Below are the code and all the weights of a small trained network. Each question names an input and a class and asks about switching units off, where a switched-off unit gives its printed mean instead of its output.

import numpy as np


def w(rows, s, z=0):
    codes = np.array(rows[::2]) - 128.0
    scale = np.full(codes.shape[1], s)
    scale[-1] = z or s
    return codes * scale


def norm(h):
    return h / np.sqrt((h * h).mean(-1, keepdims=True) + 1e-5)


def f(y):
    return np.maximum(y, 0)


def log_softmax(a):
    a = a - a.max(-1, keepdims=True)
    return a - np.log(np.exp(a).sum(-1, keepdims=True))


def net(x, mask):
    res = np.array(x, float).reshape(1, 7) / 4 @ E
    u = 0
    for l in range(4):
        y = f(norm(res) @ A[l][:, :-1].T + A[l][:, -1])
        res = res + np.where(mask[u : u + 6], y, B[l][:, -1]) @ B[l][:, :-1]
        u += 6
    return log_softmax(norm(res)[-1] @ U[:, :-1].T + U[:, -1])


A, B = {}, {}
E = w([
[127,133,119,137,122,128],'x0',
[173,121,148,180,120,42],'x1',
[129,132,122,138,123,132],'x2',
[146,255,103,82,75,88],'x3',
[125,132,124,131,130,125],'x4',
[20,174,190,170,139,135],'x5',
[134,124,151,105,154,117],'x6',
],0.0099)
A[0] = w([
[101,174,166,39,84,135,11],'L0N1',
[78,95,17,60,172,189,78],'L0N2',
[152,107,97,96,109,136,4],'L0N3',
[174,2,117,137,79,89,158],'L0N4',
[54,122,75,121,13,174,223],'L0N5',
[175,225,127,81,100,78,42],'L0N6',
],0.0084,0.0022)
B[0] = w([
[134,146,80,136,254,106,201],'L0N1',
[154,91,219,115,84,116,217],'L0N2',
[123,153,164,77,176,152,159],'L0N3',
[145,68,93,106,202,63,248],'L0N4',
[120,118,174,46,204,70,219],'L0N5',
[156,175,148,167,41,159,254],'L0N6',
],0.0092,0.0054)
A[1] = w([
[57,98,113,145,104,245,84],'L1N1',
[96,183,72,133,101,184,16],'L1N2',
[97,63,162,104,183,152,160],'L1N3',
[220,122,83,54,107,177,138],'L1N4',
[141,145,116,114,40,156,4],'L1N5',
[214,254,148,84,78,82,99],'L1N6',
],0.0087,0.0036)
B[1] = w([
[86,233,206,91,2,119,147],'L1N1',
[160,124,22,50,132,105,135],'L1N2',
[65,135,138,154,33,91,217],'L1N3',
[57,137,254,245,35,144,196],'L1N4',
[133,109,141,185,162,106,139],'L1N5',
[81,137,194,155,75,185,254],'L1N6',
],0.0074,0.0085)
A[2] = w([
[71,53,181,102,170,76,147],'L2N1',
[121,47,200,54,75,228,128],'L2N2',
[192,18,184,130,159,86,114],'L2N3',
[63,74,254,245,109,133,148],'L2N4',
[217,109,85,139,193,58,3],'L2N5',
[85,191,123,85,120,224,133],'L2N6',
],0.0076,0.0036)
B[2] = w([
[162,186,65,219,120,45,194],'L2N1',
[85,183,161,171,78,119,182],'L2N2',
[163,154,37,116,119,113,187],'L2N3',
[113,125,192,129,72,128,252],'L2N4',
[100,133,104,113,132,151,145],'L2N5',
[85,160,9,97,218,58,169],'L2N6',
],0.011,0.012)
A[3] = w([
[195,93,110,140,221,102,115],'L3N1',
[81,99,149,129,96,181,3],'L3N2',
[66,138,135,167,11,84,156],'L3N3',
[56,202,179,96,136,122,248],'L3N4',
[166,113,116,179,40,155,36],'L3N5',
[100,112,160,179,210,117,148],'L3N6',
],0.012,0.003)
B[3] = w([
[70,149,65,15,162,192,143],'L3N1',
[76,149,111,2,84,109,137],'L3N2',
[229,129,225,184,70,183,250],'L3N3',
[28,91,23,77,166,193,215],'L3N4',
[235,148,124,164,160,111,163],'L3N5',
[202,155,131,51,117,51,140],'L3N6',
],0.0099,0.019)
U = w([
[216,148,214,195,46,108,74],'0',
[2,196,212,137,7,228,1],'1',
[71,111,34,43,189,93,254],'2',
],0.009,0.0042)

Each question gives the input, the list of numbers given to net, and the class t.
The units are the neurons (one row each of A and B). Each row of codes is followed by its name. A weight is (code - 128) times the scale printed after its matrix; where a second scale follows, it is the last column's (A, B and U).
mask holds one flag per neuron, layer by layer. A switched-off neuron (its flag False) gives its mean, the last column of its row in B, instead of its output. The means were averaged over made-up inputs and are rounded, as every weight is.
A unit's drop is (log p(t) with every unit on - log p(t) with that unit switched off) / (log p(t) with every unit on - log p(t) with every unit switched off).
The circuit of an input: a set's keep is (log p(t) with only the set's units on - log p(t) with every unit switched off) / (log p(t) with every unit on - log p(t) with every unit switched off). Starting from the 12 units with the biggest drops (on a tie, the unit counted first), units are removed one at a time, each time the one whose removal leaves the highest keep (on an exact tie, the one counted first), for as long as the keep stays at least 0.8.
circuit, biggest first: the units of the circuit, biggest drop first
most important unit: the unit with the biggest drop
top k neurons: the k neurons with the biggest drops, biggest first
top k neurons in layer l: the k neurons of layer l with the biggest drops, biggest first
drop of u: that unit's drop, to one decimal
input [-5,3,-5,-8,3,-7,-4], class 2: top 2 neurons	L0N4, L3N3
input [-4,-5,-2,0,-8,-1,6], class 0: most important unit	L0N2
input [-8,-2,-4,6,6,-5,5], class 1: circuit, biggest first	L1N6, L2N1
input [-1,-8,0,-5,-1,-1,2], class 0: circuit, biggest first	L3N3, L2N1
input [8,5,3,-4,7,0,-7], class 2: top 4 neurons	L0N4, L1N6, L1N4, L3N3
input [0,-8,-1,1,0,4,-3], class 2: top 2 neurons	L1N4, L0N5
input [-5,-3,-2,7,-6,1,-6], class 2: top 2 neurons	L0N1, L2N6
input [0,0,7,2,4,5,-2], class 2: top 3 neurons	L1N4, L0N2, L1N3
input [3,4,5,0,3,-3,-7], class 2: top 2 neurons	L0N4, L1N6
input [4,-4,6,-1,3,0,8], class 0: top 2 neurons	L0N2, L1N6
input [-3,-4,3,-1,3,-2,-5], class 0: top 2 neurons	L2N1, L1N6
input [-7,-6,-2,-3,-5,-3,-1], class 0: top 2 neurons in layer 0	L0N2, L0N6
input [-8,5,4,-3,-3,0,-2], class 2: top 2 neurons in layer 3	L3N3, L3N1
input [-5,-3,5,-4,-5,0,2], class 0: top neuron	L1N6
input [3,8,-6,-6,1,0,4], class 2: top 2 neurons in layer 0	L0N4, L0N6
input [-2,3,3,-2,7,0,5], class 2: drop of L2N2	0.2
